Here is a tiny trained network, its code and every weight. The questions are about switching its units off for an input and a target symbol, where a switched-off unit gives its printed mean instead of its output.

import numpy as np


def w(rows, s, z=0):
    codes = np.array(rows[::2]) - 128.0
    scale = np.full(codes.shape[1], s)
    scale[-1] = z or s
    return codes * scale


def f(y):
    return y / 2 * (1 + np.tanh(0.7978845608 * (y + 0.044715 * y**3)))


def softmax(a):
    e = np.exp(a - a.max(-1, keepdims=True))
    return e / e.sum(-1, keepdims=True)


def log_softmax(a):
    a = a - a.max(-1, keepdims=True)
    return a - np.log(np.exp(a).sum(-1, keepdims=True))


def net(x, mask):
    ids = ['ΓΘΞΠΦΨΩαβδεζηλστ'.index(c) for c in x.split()]
    T = len(ids)
    res = E[ids] + P[:T]
    u = 0
    for l in range(3):
        q, k, v = (res @ M[l].T for M in (Q, K, V))
        z = softmax(np.where(np.tri(T) > 0, q @ k.T / 3**0.5, -1e9)) @ v
        res = res + np.where(mask[u], z, O[l][:, -1]) @ O[l][:, :-1]
        u += 1
        y = f(res @ A[l][:, :-1].T + A[l][:, -1])
        res = res + np.where(mask[u : u + 4], y, B[l][:, -1]) @ B[l][:, :-1]
        u += 4
    return log_softmax(res[-1] @ U[:, :-1].T + U[:, -1])


Q, K, V, O, A, B = {}, {}, {}, {}, {}, {}
E = w([
[36,134,127],'Γ',
[179,99,191],'Θ',
[196,172,74],'Ξ',
[96,101,139],'Π',
[205,139,67],'Φ',
[179,154,88],'Ψ',
[250,142,80],'Ω',
[168,137,164],'α',
[71,170,120],'β',
[130,99,169],'δ',
[146,189,120],'ε',
[52,85,19],'ζ',
[213,1,118],'η',
[110,94,137],'λ',
[128,84,121],'σ',
[92,115,164],'τ',
],0.017)
P = w([
[168,188,1],'0',
[78,79,170],'1',
[110,65,140],'2',
[59,107,177],'3',
[118,85,131],'4',
[92,116,157],'5',
[123,103,132],'6',
[129,73,120],'7',
[98,129,150],'8',
[110,137,145],'9',
[122,142,138],'10',
[93,139,147],'11',
],0.0086)
Q[0] = w([
[163,146,19],'L0H1',
[85,138,144],'L0H1',
[92,174,5],'L0H1',
],0.018)
K[0] = w([
[5,13,72],'L0H1',
[173,126,140],'L0H1',
[69,23,94],'L0H1',
],0.02)
V[0] = w([
[246,169,224],'L0H1',
[163,225,120],'L0H1',
[3,98,19],'L0H1',
],0.0054)
O[0] = w([
[199,229,131,20],'L0H1',
[135,253,12,94],'L0H1',
[47,26,112,247],'L0H1',
],0.0046,0.0012)
A[0] = w([
[172,181,167,173],'L0N1',
[40,143,183,255],'L0N2',
[236,209,254,113],'L0N3',
[86,43,172,108],'L0N4',
],0.0076,0.0092)
B[0] = w([
[8,81,120,175],'L0N1',
[208,83,96,254],'L0N2',
[179,102,90,153],'L0N3',
[113,211,104,168],'L0N4',
],0.016,0.0056)
Q[1] = w([
[57,136,206],'L1H1',
[115,82,3],'L1H1',
[90,83,28],'L1H1',
],0.019)
K[1] = w([
[239,99,234],'L1H1',
[6,106,58],'L1H1',
[23,93,81],'L1H1',
],0.015)
V[1] = w([
[252,161,3],'L1H1',
[85,252,99],'L1H1',
[104,166,128],'L1H1',
],0.012)
O[1] = w([
[32,67,142,253],'L1H1',
[140,249,221,123],'L1H1',
[140,173,158,117],'L1H1',
],0.014,0.024)
A[1] = w([
[60,107,175,87],'L1N1',
[21,149,83,6],'L1N2',
[169,134,148,106],'L1N3',
[177,216,255,9],'L1N4',
],0.0065,0.0021)
B[1] = w([
[164,117,134,249],'L1N1',
[194,41,181,235],'L1N2',
[248,93,170,121],'L1N3',
[182,112,65,173],'L1N4',
],0.016,0.014)
Q[2] = w([
[5,116,100],'L2H1',
[176,141,100],'L2H1',
[98,182,57],'L2H1',
],0.018)
K[2] = w([
[92,35,126],'L2H1',
[122,138,134],'L2H1',
[5,128,137],'L2H1',
],0.015)
V[2] = w([
[58,144,23],'L2H1',
[213,99,165],'L2H1',
[192,90,3],'L2H1',
],0.0071)
O[2] = w([
[135,76,3,94],'L2H1',
[168,133,222,206],'L2H1',
[226,36,82,249],'L2H1',
],0.0055,0.02)
A[2] = w([
[255,175,114,121],'L2N1',
[207,88,178,3],'L2N2',
[130,107,138,21],'L2N3',
[142,86,42,114],'L2N4',
],0.0093,0.0062)
B[2] = w([
[121,79,251,145],'L2N1',
[69,229,8,249],'L2N2',
[117,209,89,160],'L2N3',
[157,170,222,251],'L2N4',
],0.015,0.028)
U = w([
[40,67,156,59],'Γ',
[97,116,86,137],'Θ',
[128,118,167,74],'Ξ',
[54,2,132,127],'Π',
[118,218,115,1],'Φ',
[105,84,109,173],'Ψ',
[89,122,129,125],'Ω',
[93,63,118,175],'α',
[107,18,133,167],'β',
[225,159,85,142],'δ',
[95,68,119,165],'ε',
[45,118,105,56],'ζ',
[117,146,60,130],'η',
[99,50,124,169],'λ',
[53,31,88,136],'σ',
[93,67,119,159],'τ',
],0.0099,0.0068)

Each question gives the input, a string of symbols that net reads in full, and the target symbol t.
The units are the heads (3 rows each of Q, K, V and O) and the neurons (one row each of A and B). Each row of codes is followed by its name. A weight is (code - 128) times the scale printed after its matrix; where a second scale follows, it is the last column's (O, A, B and U).
mask holds one flag per unit, layer by layer, with each layer's heads first. A switched-off unit (its flag False) gives its mean, the last column of its rows in O or B, instead of its output. The means were averaged over made-up inputs and are rounded, as every weight is.
A unit's drop is (log p(t) with every unit on - log p(t) with that unit switched off) / (log p(t) with every unit on - log p(t) with every unit switched off).
The circuit of an input: a set's keep is (log p(t) with only the set's units on - log p(t) with every unit switched off) / (log p(t) with every unit on - log p(t) with every unit switched off). Starting from the 12 units with the biggest drops (on a tie, the unit counted first), units are removed one at a time, each time the one whose removal leaves the highest keep (on an exact tie, the one counted first), for as long as the keep stays at least 0.8.
units of the circuit, in order: the units of the circuit, biggest drop first
most important unit: the unit with the biggest drop
k most important neurons: the k neurons with the biggest drops, biggest first
top k neurons in layer l: the k neurons of layer l with the biggest drops, biggest first
input η η η η Φ σ Φ ε ε α, target δ: most important unit	L1H1
input Γ η α, target η: units of the circuit, in order	L2N2; L0N2; L1H1; L0H1
input η Ξ ζ η η ε β λ, target η: units of the circuit, in order	L2N2; L1H1
input η η Ξ, target δ: units of the circuit, in order	L1H1; L2H1; L2N4
input δ Φ δ σ β η β Ω, target β: 3 most important neurons	L2N2; L1N2; L0N2
input ε β Π ε β, target Ξ: 3 most important neurons	L2N1; L0N1; L0N2
input ε Θ δ η Φ Φ Ξ η ε ε, target Ξ: 3 most important neurons	L2N1; L0N2; L0N1
input σ η σ ζ ε, target η: top 3 neurons in layer 0	L0N2; L0N4; L0N1
input ε β η Γ Ψ η Ξ Π, target Ξ: units of the circuit, in order	L1H1; L2N1
input ε Π β σ ε Ξ η η Ψ, target Ξ: top 2 neurons in layer 0	L0N1; L0N2
input Φ Φ α ε η λ ε τ η ζ, target η: 4 most important neurons	L1N2; L0N4; L2N2; L0N2
input Ω Θ Ξ δ Ω η η δ Ξ σ Π, target ζ: 2 most important neurons	L1N2; L2N2
input α Ω β τ δ Φ τ η α, target Π: 2 most important neurons	L2N2; L0N2
input η Γ Φ Φ Θ, target δ: 2 most important neurons	L0N2; L2N4
input η Φ Ξ β β, target δ: units of the circuit, in order	L1H1
input ζ Ξ β η ε ε Ξ Ξ Θ Π, target η: units of the circuit, in order	L2N2; L0H1; L2H1; L1H1
input η η η Ξ ε Ξ η η η σ ε, target δ: units of the circuit, in order	L1H1; L2H1
input Ω ε η Ω β, target ζ: top 2 neurons in layer 2	L2N2; L2N4
input Ξ ε σ β, target Φ: units of the circuit, in order	L1H1; L0H1
input η ε λ δ η Ψ Ξ δ η Φ β η, target δ: 3 most important neurons	L0N2; L2N4; L0N4
input Ξ Ξ ε η δ ε α ε, target Φ: units of the circuit, in order	L1H1; L0N2
input Φ Ω β Ξ η Ω β Ξ Ω δ, target Γ: top 2 neurons in layer 2	L2N2; L2N4
input Ξ η Ω Ω ε δ ε η, target Φ: 2 most important neurons	L0N2; L1N4
input η η Ξ Ω, target δ: 3 most important neurons	L2N4; L0N4; L2N1
input η ε β η α δ η τ ζ, target η: 3 most important neurons	L0N4; L1N2; L2N2
input Ξ ε λ, target Φ: top 2 neurons in layer 0	L0N2; L0N1
input Φ ε ε α ε η η α β η ε Ψ, target Γ: units of the circuit, in order	L0N2; L2H1; L1H1; L2N2
input Ξ Ξ β Φ Ω Ψ η β η, target Φ: units of the circuit, in order	L1H1; L0N1; L0N2
input Ω Φ Φ η η η Ξ η Γ, target ζ: 3 most important neurons	L1N2; L2N2; L0N3
input Γ ε λ Ω α Π η ε α, target η: 2 most important neurons	L2N2; L1N2
